[[ 42 -27 -53  64 -85 -29  58 -39   2  30]
 [-14   1 -14   5   6  -4  -9   6  -8  12]
 [ -6 -18   7 -30  20   4  41 -37  19  21]
 [  4   3   1   3  -1  -6  -1  -2   4   0]]
->
[[  4   3   1   3  -1  -6  -1  -2   4   0]
 [-14   1 -14   5   6  -4  -9   6  -8  12]
 [ -6 -18   7 -30  20   4  41 -37  19  21]
 [ 42 -27 -53  64 -85 -29  58 -39   2  30]]

[[-26  -5  27 -23  25   6  29   4 -38 -35 -59  21 -26  -5  19  -1]
 [-11  42  21  -9  23  -5 -11   2  -1  84 -24   3 -10  20 -13  -4]
 [ -1  15 -33   2 -35 -12  14  -5 -15  41  11 -27 -12  18  24 -26]]
->
[[-11  42  21  -9  23  -5 -11   2  -1  84 -24   3 -10  20 -13  -4]
 [ -1  15 -33   2 -35 -12  14  -5 -15  41  11 -27 -12  18  24 -26]
 [-26  -5  27 -23  25   6  29   4 -38 -35 -59  21 -26  -5  19  -1]]

[[-61  35]
 [-10  69]
 [-74  -7]
 [-62  28]]
->
[[-10  69]
 [-61  35]
 [-62  28]
 [-74  -7]]

[[ -8  -6  -3  -4  -9  -9  -4  -9  -6  -8  -3  -6]
 [-50 -17 -10   9 -51 -19   5 -21 -24 -24 -15 -16]
 [  8  41 -68 -49  15  15  10  -1 -66  60 -49 -48]
 [-48 -55  46  45 -53 -28 -13 -17  36 -74  26  29]
 [-42 -14 -81 -37 -28  18 -26   6 -61   9 -81 -34]]
->
[[  8  41 -68 -49  15  15  10  -1 -66  60 -49 -48]
 [ -8  -6  -3  -4  -9  -9  -4  -9  -6  -8  -3  -6]
 [-42 -14 -81 -37 -28  18 -26   6 -61   9 -81 -34]
 [-50 -17 -10   9 -51 -19   5 -21 -24 -24 -15 -16]
 [-48 -55  46  45 -53 -28 -13 -17  36 -74  26  29]]

[[-16 -22   7 -43   0   8]
 [-11  -4  -9 -14  35  41]
 [-36  24  -6 -21 -15 -11]
 [-12   3  16 -23 -16  76]
 [-39 -43  12  21  59   7]
 [  4 -27  -7 -70   0 -19]
 [ 12 -10  -6 -72 -12  27]
 [-20   2  -4 -21 -49 -21]
 [-23  -7  13 -32 -36   5]]
->
[[-36  24  -6 -21 -15 -11]
 [-12   3  16 -23 -16  76]
 [-20   2  -4 -21 -49 -21]
 [-11  -4  -9 -14  35  41]
 [-23  -7  13 -32 -36   5]
 [ 12 -10  -6 -72 -12  27]
 [-16 -22   7 -43   0   8]
 [  4 -27  -7 -70   0 -19]
 [-39 -43  12  21  59   7]]

[[ -4   0   2   2  -1  48  13  12   3  18]
 [ -2 -24  -7  -1  -8 -31  16 -21 -14 -71]
 [  4  21  10   0   4 -33 -43  16  -1  34]
 [ -6  14   3   3  -5   9 -11  16   6  40]
 [ -4  -7  10   2  -3  32  -3  21 -14  -9]
 [ 10 -19   3  -4  14  58  26  -5  -5 -31]
 [ -6  17  -1   3 -12 -80 -37   1  -1  13]
 [ 11 -11  -1  -4  15  48  26 -10   5 -12]
 [ 12 -16  -2  -5  13   9  16 -18  -3 -41]]
->
[[  4  21  10   0   4 -33 -43  16  -1  34]
 [ -6  17  -1   3 -12 -80 -37   1  -1  13]
 [ -6  14   3   3  -5   9 -11  16   6  40]
 [ -4   0   2   2  -1  48  13  12   3  18]
 [ -4  -7  10   2  -3  32  -3  21 -14  -9]
 [ 11 -11  -1  -4  15  48  26 -10   5 -12]
 [ 12 -16  -2  -5  13   9  16 -18  -3 -41]
 [ 10 -19   3  -4  14  58  26  -5  -5 -31]
 [ -2 -24  -7  -1  -8 -31  16 -21 -14 -71]]

[[ -2 -38   1  -5  -3  18 -22  76  -9 -23  -2 -17]
 [  3   2   6   7   1  -8   0 -13  14  -3   1   4]
 [ -4  10  -5   9  -6  -3  -8 -21   5  12  -1  -9]
 [ -3 -60  -1 -17  -3   7 -27  30  -9 -38  -2 -10]
 [  5   9  -2   3  -9  -7  -2 -14   1 -21   1 -21]]
->
[[ -4  10  -5   9  -6  -3  -8 -21   5  12  -1  -9]
 [  5   9  -2   3  -9  -7  -2 -14   1 -21   1 -21]
 [  3   2   6   7   1  -8   0 -13  14  -3   1   4]
 [ -2 -38   1  -5  -3  18 -22  76  -9 -23  -2 -17]
 [ -3 -60  -1 -17  -3   7 -27  30  -9 -38  -2 -10]]

[[ 10 -45  13  49 -38 -22  74 -26  56 -29 -34  58  -4   4  63]
 [ -8   4 -10  -4 -11   5  -8   6   0  -6  -1  -4   4   5  -1]]
->
[[ -8   4 -10  -4 -11   5  -8   6   0  -6  -1  -4   4   5  -1]
 [ 10 -45  13  49 -38 -22  74 -26  56 -29 -34  58  -4   4  63]]
